Below are the code and all the weights of a small trained network. Each question names an input and a class and asks about switching units off, where a switched-off unit gives its printed mean instead of its output.

import numpy as np


def w(rows, s, z=0):
    codes = np.array(rows[::2]) - 128.0
    scale = np.full(codes.shape[1], s)
    scale[-1] = z or s
    return codes * scale


def f(y):
    return np.maximum(y, 0)


def log_softmax(a):
    a = a - a.max(-1, keepdims=True)
    return a - np.log(np.exp(a).sum(-1, keepdims=True))


def net(x, mask):
    res = np.array(x, float).reshape(1, 2) / 4 @ E
    y = f(res @ A[0][:, :-1].T + A[0][:, -1])
    res = res + np.where(mask, y, B[0][:, -1]) @ B[0][:, :-1]
    return log_softmax(res[-1] @ U[:, :-1].T + U[:, -1])


A, B = {}, {}
E = w([
[88,192,101,172,193,57,85,253],'x0',
[158,44,106,212,95,177,21,161],'x1',
],0.015)
A[0] = w([
[115,197,133,128,186,66,135,147,128],'N0',
[132,97,138,90,113,145,148,79,166],'N1',
[111,99,145,114,122,124,120,146,56],'N2',
[142,48,122,190,113,154,2,137,112],'N3',
[79,114,132,186,115,103,56,148,107],'N4',
[112,146,106,105,106,118,139,133,3],'N5',
[87,160,119,77,117,101,183,133,221],'N6',
[139,181,158,108,66,137,126,178,107],'N7',
[126,121,110,127,122,139,66,193,174],'N8',
],0.021,0.0049)
B[0] = w([
[126,212,111,91,134,115,85,249,222],'N0',
[182,116,44,79,93,161,144,102,189],'N1',
[142,145,159,128,124,120,136,103,132],'N2',
[51,114,250,242,225,158,136,147,254],'N3',
[146,108,73,184,61,151,90,110,193],'N4',
[102,166,170,146,105,154,117,162,142],'N5',
[92,99,178,10,155,87,143,89,208],'N6',
[133,169,163,178,111,73,198,145,145],'N7',
[199,117,76,158,87,115,148,99,191],'N8',
],0.026,0.037)
U = w([
[151,90,62,50,79,125,208,52,254],'0',
[48,207,169,35,173,56,121,177,83],'1',
[158,207,39,132,49,59,61,190,106],'2',
[48,95,224,254,180,171,104,131,183],'3',
[138,61,121,190,140,236,184,80,37],'4',
[116,174,114,251,103,142,76,251,58],'5',
],0.0076,0.0045)

Each question gives the input, the list of numbers given to net, and the class t.
The units are the neurons (one row each of A and B). Each row of codes is followed by its name. A weight is (code - 128) times the scale printed after its matrix; where a second scale follows, it is the last column's (A, B and U).
mask holds one flag per neuron, in row order. A switched-off neuron (its flag False) gives its mean, the last column of its row in B, instead of its output. The means were averaged over made-up inputs and are rounded, as every weight is.
A unit's drop is (log p(t) with every unit on - log p(t) with that unit switched off) / (log p(t) with every unit on - log p(t) with every unit switched off).
The circuit of an input: a set's keep is (log p(t) with only the set's units on - log p(t) with every unit switched off) / (log p(t) with every unit on - log p(t) with every unit switched off). Starting from all 9 units, units are removed one at a time, each time the one whose removal leaves the highest keep (on an exact tie, the one counted first), for as long as the keep stays at least 0.8.
circuit, biggest first: the units of the circuit, biggest drop first
k most important neurons: the k neurons with the biggest drops, biggest first
drop of u: that unit's drop, to one decimal
input [-5,1], class 0: circuit, biggest first	N3
input [-4,1], class 4: 3 most important neurons	N0, N6, N3
input [-7,2], class 4: 2 most important neurons	N1, N6
input [-5,2], class 4: 3 most important neurons	N1, N0, N3
input [8,6], class 3: 2 most important neurons	N3, N1
input [-3,1], class 4: 3 most important neurons	N0, N3, N6
input [-1,-2], class 0: 2 most important neurons	N3, N0
input [-4,-8], class 0: 3 most important neurons	N3, N1, N0
input [-5,-8], class 0: 2 most important neurons	N1, N3
input [-3,-2], class 0: drop of N3	0.8
input [3,-7], class 1: drop of N0	0.0
input [-8,-1], class 0: drop of N3	0.3
